Below is a small trained network, with its code and all its weights. Each question gives an input and a class and asks what happens when units are switched off, that is, made to give their printed mean instead of their output.

import numpy as np


def w(rows, s, z=0):
    codes = np.array(rows[::2]) - 128.0
    scale = np.full(codes.shape[1], s)
    scale[-1] = z or s
    return codes * scale


def norm(h):
    return h / np.sqrt((h * h).mean(-1, keepdims=True) + 1e-5)


def f(y):
    return y / 2 * (1 + np.tanh(0.7978845608 * (y + 0.044715 * y**3)))


def log_softmax(a):
    a = a - a.max(-1, keepdims=True)
    return a - np.log(np.exp(a).sum(-1, keepdims=True))


def net(x, mask):
    res = np.array(x, float).reshape(1, 6) / 4 @ E
    u = 0
    for l in range(2):
        y = f(norm(res) @ A[l][:, :-1].T + A[l][:, -1])
        res = res + np.where(mask[u : u + 5], y, B[l][:, -1]) @ B[l][:, :-1]
        u += 5
    return log_softmax(norm(res)[-1] @ U[:, :-1].T + U[:, -1])


A, B = {}, {}
E = w([
[70,99,182,119],'x0',
[143,80,2,126],'x1',
[207,191,60,190],'x2',
[88,63,160,232],'x3',
[229,15,149,12],'x4',
[5,245,159,163],'x5',
],0.0066)
A[0] = w([
[62,76,42,104,120],'L0N1',
[123,48,251,124,34],'L0N2',
[106,153,147,32,155],'L0N3',
[176,176,99,129,2],'L0N4',
[219,202,222,138,105],'L0N5',
],0.012,0.0045)
B[0] = w([
[187,227,89,110,216],'L0N1',
[25,18,142,83,254],'L0N2',
[197,187,184,64,250],'L0N3',
[152,97,176,15,131],'L0N4',
[80,149,10,70,233],'L0N5',
],0.013,0.0037)
A[1] = w([
[173,164,96,119,166],'L1N1',
[217,71,76,154,3],'L1N2',
[178,70,249,122,100],'L1N3',
[124,113,166,191,78],'L1N4',
[182,48,56,167,118],'L1N5',
],0.015,0.0033)
B[1] = w([
[117,160,251,114,254],'L1N1',
[244,133,172,172,208],'L1N2',
[123,37,137,166,198],'L1N3',
[105,177,43,122,145],'L1N4',
[179,96,43,95,225],'L1N5',
],0.018,0.0048)
U = w([
[45,145,118,241,250],'0',
[105,157,110,78,11],'1',
[200,66,92,151,125],'2',
[60,3,125,130,151],'3',
],0.021,0.0022)

Each question gives the input, the list of numbers given to net, and the class t.
The units are the neurons (one row each of A and B). Each row of codes is followed by its name. A weight is (code - 128) times the scale printed after its matrix; where a second scale follows, it is the last column's (A, B and U).
mask holds one flag per neuron, layer by layer. A switched-off neuron (its flag False) gives its mean, the last column of its row in B, instead of its output. The means were averaged over made-up inputs and are rounded, as every weight is.
A unit's drop is (log p(t) with every unit on - log p(t) with that unit switched off) / (log p(t) with every unit on - log p(t) with every unit switched off).
The circuit of an input: a set's keep is (log p(t) with only the set's units on - log p(t) with every unit switched off) / (log p(t) with every unit on - log p(t) with every unit switched off). Starting from all 10 units, units are removed one at a time, each time the one whose removal leaves the highest keep (on an exact tie, the one counted first), for as long as the keep stays at least 0.8.
units of the circuit, in order: the units of the circuit, biggest drop first
most important unit: the unit with the biggest drop
k most important neurons: the k neurons with the biggest drops, biggest first
top k neurons in layer l: the k neurons of layer l with the biggest drops, biggest first
drop when u is switched off: that unit's drop, to one decimal
input [1,-7,5,-5,2,-7], class 1: most important unit : L0N5
input [0,5,-4,-2,-8,-7], class 1: 2 most important neurons : (L0N1 L1N1)
input [-1,4,-3,-6,-5,-7], class 1: 4 most important neurons : (L0N1 L1N1 L1N3 L0N4)
input [6,-2,-8,-8,1,5], class 3: units of the circuit, in order : (L1N3 L0N5 L0N1)
input [-8,-3,0,0,-3,-1], class 1: top 3 neurons in layer 0 : (L0N5 L0N2 L0N4)
input [7,2,6,-3,-2,1], class 0: 2 most important neurons : (L1N5 L0N3)
input [6,-2,7,2,8,0], class 3: 3 most important neurons : (L0N2 L0N1 L1N2)
input [7,7,1,5,5,8], class 1: 2 most important neurons : (L0N1 L1N3)
input [3,-6,2,4,8,-8], class 3: top 2 neurons in layer 0 : (L0N2 L0N1)
input [6,7,-7,4,0,-5], class 2: 2 most important neurons : (L0N1 L1N5)
input [1,6,-8,2,-6,1], class 0: 2 most important neurons : (L0N3 L1N5)
input [-4,-4,-2,3,5,7], class 3: top 2 neurons in layer 0 : (L0N2 L0N1)
input [4,-8,-7,-8,7,2], class 3: 2 most important neurons : (L1N3 L0N2)
input [2,-6,8,1,2,0], class 1: units of the circuit, in order : (L0N5)
input [-5,-6,1,-1,4,-3], class 1: 2 most important neurons : (L0N5 L1N3)
input [-4,3,3,-1,-3,3], class 0: top 2 neurons in layer 0 : (L0N3 L0N5)
input [1,3,-2,1,4,3], class 1: 2 most important neurons : (L0N1 L1N2)
input [0,-8,4,4,4,-5], class 3: drop when L0N2 is switched off : 1.1
input [1,7,-2,6,5,6], class 1: drop when L0N1 is switched off : 0.6
input [-2,3,1,-1,-2,6], class 0: units of the circuit, in order : (L0N3)
